Below are the code and all the weights of a small trained network. Each question names an input and a class and asks about switching units off, where a switched-off unit gives its printed mean instead of its output.

import numpy as np


def w(rows, s, z=0):
    codes = np.array(rows[::2]) - 128.0
    scale = np.full(codes.shape[1], s)
    scale[-1] = z or s
    return codes * scale


def norm(h):
    return h / np.sqrt((h * h).mean(-1, keepdims=True) + 1e-5)


def f(y):
    return y / 2 * (1 + np.tanh(0.7978845608 * (y + 0.044715 * y**3)))


def log_softmax(a):
    a = a - a.max(-1, keepdims=True)
    return a - np.log(np.exp(a).sum(-1, keepdims=True))


def net(x, mask):
    res = np.array(x, float).reshape(1, 2) / 4 @ E
    u = 0
    for l in range(2):
        y = f(norm(res) @ A[l][:, :-1].T + A[l][:, -1])
        res = res + np.where(mask[u : u + 7], y, B[l][:, -1]) @ B[l][:, :-1]
        u += 7
    return log_softmax(norm(res)[-1] @ U[:, :-1].T + U[:, -1])


A, B = {}, {}
E = w([
[99,142,59,141,127,131,7,127,176,162,203],'x0',
[38,133,140,156,45,139,77,139,84,103,111],'x1',
],0.016)
A[0] = w([
[115,86,161,195,45,174,102,79,40,55,73,64],'L0N1',
[14,177,93,198,65,151,85,157,134,124,145,39],'L0N2',
[142,121,126,119,50,178,110,89,121,54,181,3],'L0N3',
[152,184,87,78,168,80,91,109,173,173,131,5],'L0N4',
[107,89,214,124,83,113,196,177,29,125,74,84],'L0N5',
[212,11,142,99,219,132,188,109,119,128,112,81],'L0N6',
[47,163,118,134,120,138,42,145,135,170,255,127],'L0N7',
],0.0057,0.0042)
B[0] = w([
[149,73,163,52,231,55,94,147,82,156,159,201],'L0N1',
[199,76,153,54,67,19,221,189,95,223,147,207],'L0N2',
[187,44,173,145,153,73,116,203,57,116,181,124],'L0N3',
[119,155,179,177,89,108,148,104,156,52,46,160],'L0N4',
[131,80,68,133,121,235,115,78,196,98,126,216],'L0N5',
[37,254,151,144,95,99,92,141,93,162,195,198],'L0N6',
[143,141,139,131,231,222,102,79,161,55,54,254],'L0N7',
],0.0073,0.0082)
A[1] = w([
[34,121,201,128,12,126,134,129,9,86,73,104],'L1N1',
[173,114,156,84,171,160,167,132,157,107,60,195],'L1N2',
[139,126,174,133,118,127,208,114,93,86,67,3],'L1N3',
[202,164,133,109,185,127,216,73,171,135,149,172],'L1N4',
[46,204,156,201,87,184,184,83,119,87,121,145],'L1N5',
[117,153,87,187,108,139,62,119,157,155,140,79],'L1N6',
[148,141,144,170,153,133,236,133,113,107,106,68],'L1N7',
],0.011,0.0041)
B[1] = w([
[151,227,105,104,116,50,127,206,168,224,164,246],'L1N1',
[126,65,177,132,113,168,166,64,67,113,139,222],'L1N2',
[100,123,39,207,160,184,2,73,244,42,138,190],'L1N3',
[66,110,143,99,43,52,93,223,68,197,129,252],'L1N4',
[182,31,187,102,198,185,188,56,97,97,96,180],'L1N5',
[178,133,112,148,127,179,247,116,154,30,81,193],'L1N6',
[173,215,39,147,156,156,75,140,217,81,125,180],'L1N7',
],0.0094,0.011)
U = w([
[155,139,61,131,139,229,70,98,217,45,101,157],'0',
[134,180,104,93,103,23,89,226,125,234,148,224],'1',
[152,31,237,85,160,153,222,106,6,134,99,254],'2',
[84,121,113,176,122,87,157,80,112,147,145,15],'3',
[107,143,138,173,110,83,144,71,107,147,125,25],'4',
[92,147,153,188,94,101,147,74,131,163,121,30],'5',
[95,149,167,197,104,116,144,100,112,143,154,23],'6',
[108,135,147,184,110,113,152,101,117,145,162,32],'7',
],0.017,0.0046)

Each question gives the input, the list of numbers given to net, and the class t.
The units are the neurons (one row each of A and B). Each row of codes is followed by its name. A weight is (code - 128) times the scale printed after its matrix; where a second scale follows, it is the last column's (A, B and U).
mask holds one flag per neuron, layer by layer. A switched-off neuron (its flag False) gives its mean, the last column of its row in B, instead of its output. The means were averaged over made-up inputs and are rounded, as every weight is.
A unit's drop is (log p(t) with every unit on - log p(t) with that unit switched off) / (log p(t) with every unit on - log p(t) with every unit switched off).
unit that matters most: the unit with the biggest drop
top k neurons: the k neurons with the biggest drops, biggest first
top k neurons in layer l: the k neurons of layer l with the biggest drops, biggest first
drop of u: that unit's drop, to one decimal
input [0,3], class 2: top 2 neurons : L0N1, L0N6
input [3,3], class 2: top neuron in layer 0 : L0N7
input [-6,-5], class 0: top 2 neurons : L1N7, L1N3
input [-4,5], class 1: top 2 neurons : L0N7, L1N1
input [4,-3], class 0: top 2 neurons in layer 0 : L0N2, L0N1
input [4,3], class 0: top 3 neurons : L0N7, L1N4, L1N1
input [-8,7], class 0: top 2 neurons : L1N3, L0N5
input [-4,-3], class 0: top 2 neurons in layer 1 : L1N7, L1N3
input [0,-1], class 2: top 2 neurons : L1N5, L0N2
input [-2,-4], class 1: top 2 neurons : L0N7, L1N4
input [8,6], class 0: drop of L0N7 : 0.7
input [-2,-6], class 1: drop of L1N3 : 0.0
input [2,2], class 2: drop of L0N7 : 0.5
input [-4,8], class 1: unit that matters most : L1N1
